In the rows, zero is written as 100.
Each row is followed by its group and then its class within the group.
102 114 105  92 102 102 103 113  99  86  96 102 107  93 100  85 110  99 103  93  89 107  57  90 101  88 114  81  90  80  99 103  98  94  97 106  86 112  99 113  98 120 169  97 103  99 100  61 101 136  81  85  94 104  86 132  97 : Lafi/Q
 97 117 119  97  99  91 102 131  99  84  99 117 116  99  99  65 114  99  84  90  95 122  83  92  94  79 111  75  93  85 100  85  81  97 106 104  87 108  92 112 108 105 157  85 113  91  96  85 106 134  67  91  63 113  96 131  93 : Lafi/G
113  84  72 114 109 104 100  93 124 108 101 101  78  98  98 100  88 101 110  99 122  98  95  93 105 107 106 102 128  84 103  98 104 129  88  98  90  97 114 101  96 101 105 131 110  93  99 109  90 117  88  73  93 102  78  85 101 : piv/S
110  76  62 101 132 104  99  85 105 114 105  99  87 102  98 101  98 103 114  99 124  93 108  97 102 115 102 100 124  81 103  98 108 147  84  96  86  97 112 100  94 101  90 127 110  94  99 123 105 114  84  67  87  94  74  86  97 : piv/S
116  67  59 110 119 103 104  85 111 127 103 101  79  92  94 100 101  93 119  97 133 100 125 101  99 110 109 109 129  81 102  83 109 156  75  94  88 103 114 101  94 100  92 141 115  94  93 127  75 111  75  68  68  93  81  85  98 : piv/S
103  93  95  84  96  96 106 111  98  93 100 112 102  85 100  91 110 104 104  95 107 111  62  88  97  94 105  67  90  74 108 101 108 125  86 103  77 118  96 111  98 114 158  98 102  92 101  77  96 145  78  62  88 109  76 125  95 : Lafi/Q
116 107  75  98 102  99 100 111 107 120  95 101  84 101 103  81  98  96 106 114 132 101 149 105 100 104 101 119 133  96  95  74  85 128  87  92  94  93  96 100  96  78  53 139 123  99 100 131  77  85  75  99  71  98  98  65 105 : piv/B
106  64  57 103 109  98 100  80 104 121  92  93  79  92 101 120  96 124 113  98 127  91 116 103 101 118 106 117 123  90  96  99 115 147  80  89  93  98 122 100  94 104  79 140 107 104 100 130  77  92  90  53  89  91  83  83 100 : piv/S
 86 135 156 100  96  94 109 126 101  91  99 115 136 107 100  87 117 109  90  99  93 122 115  89  91  72 105  76  81 104 111  88  93 111 140 102  89  98 110 101  98 104 152  38  85 105 104 129 115 116  87  87  56 104 108 168  93 : Lafi/Q
107  97  91  92  99 105  91 121  95  81 103 114  93  91  91  73 108  71 111  88 108 103  51  92 101  92 111  69  93  73  95 111  92 107  93 102  83 103  84 108 115 110 149 104 112  81  97  65 113 156  76  72 101 108  72 108  99 : Lafi/G
111  74  72 100 102  99  95  82 108 104 101  98  69  96  88 119 101 114 110  96 126  86  93  97 109 116 103 108 127  88  96 102 106 119 101  99  98 101 126  94  96  99  91 140 100  94  99 113 106 112 106  81 113  98  76  79  96 : piv/S
106 114 112  91  95 103 115 121 103  90  99 113 102  95  92  75 115 105  90  89 102 110  52  85 100  82 115  71  94  76  98  93  87 107 108 107  82 109 104 111 102 114 181 101 106  83  99  97 111 155  75  78  82 114  70 141  90 : Lafi/G
117  74  47 102 109 106 101  86 108 124  98  96  76  94  99  96  96 109 114 103 124  96 110 101 101 109 104 111 124  85 105  90 112 126  67  95  95  99 102 101  95 105  76 150 113  94  94 106  82 103  89  81  90  95  79  68 101 : piv/B
121  68  45 105 114 106 102  87  92 103  97  98  70 113  98  93 109 106 109  97 127  85 106 101 122 115 100 113 135  91  88  96  97 131  65  93  99 100  87  99  97  93  62 159 123  94  99  97  84 106  86  84  94 103  81  50 105 : piv/B
121  68  50 100 111 101  97  85  98 111 107  93  60 102  97  94  93 103 115  96 131  79  94  96 112 118 104 109 129  87  96 104 103 144  70  97  87  98  95 101  90  92  55 154 124  89  99 102  90 106  88  77 116 105  70  47 109 : piv/B
119  76  68  99 108 106  97  81 106 118 103  97  70  97  98 101  97 100 112 106 137  89 138 104 105 122 101 122 129  94  96  90  98 141  86 100  94  94 135  98 109  83  52 141 108 108 106 136  89  93  93  87  86  97  86  66  99 : piv/B
105  70  67 100 107 107 103  85 104 108 111 100  81 102  99 111  93  96 114  98 128  84 112 102 104 115  93 118 118  97  94 106 110 141  85  95  90  91  99  82  90  88  59 130 117  96 106 118 100 100 101  76 108  99  80  65  93 : piv/B
112  75  56  98 106 102  82  86 106 102 101  93  81  93  93 110  99 103 113  95 117  92  82  95  99 110 110 107 119  81 100 105 100 114  74  99  93 104 116 103 102 109 109 139 107  90 107  89  93 121  94  77 116  97  70  89  95 : piv/S
100 109 105  96 103 102 107 110 103 121  96 115 105  99  96  89 118 102  99  94  99 110  68  94  98 100 107  75  92  81 101  98  98 112 106 106  86 107 109 108  98 117 163 100 103  85 100  81  99 149  78  73  85 106  79 131  93 : Lafi/Q
 90  99 105  94  96 100 105 104  97  81 101 111 101 101  85  96 106 104 102  92 113  97  69  88 100  95 107  81  95  91 114 111 108 111 104  99  86 108 120 104  96 113 149 103  96  90  98  80 118 139  93  74  98 113  64 130  89 : Lafi/Q
118  82  77 104 100 100 105  83 109 122 106  97  80 110 100 101  97 101  96 115 137  91 150 110 109 110  99 119 135 101  94  80  97 148  96  92  97  91 115 101 100  79  47 149 111 104  97 149  89  85  91  92  73  96  88  66  99 : piv/B
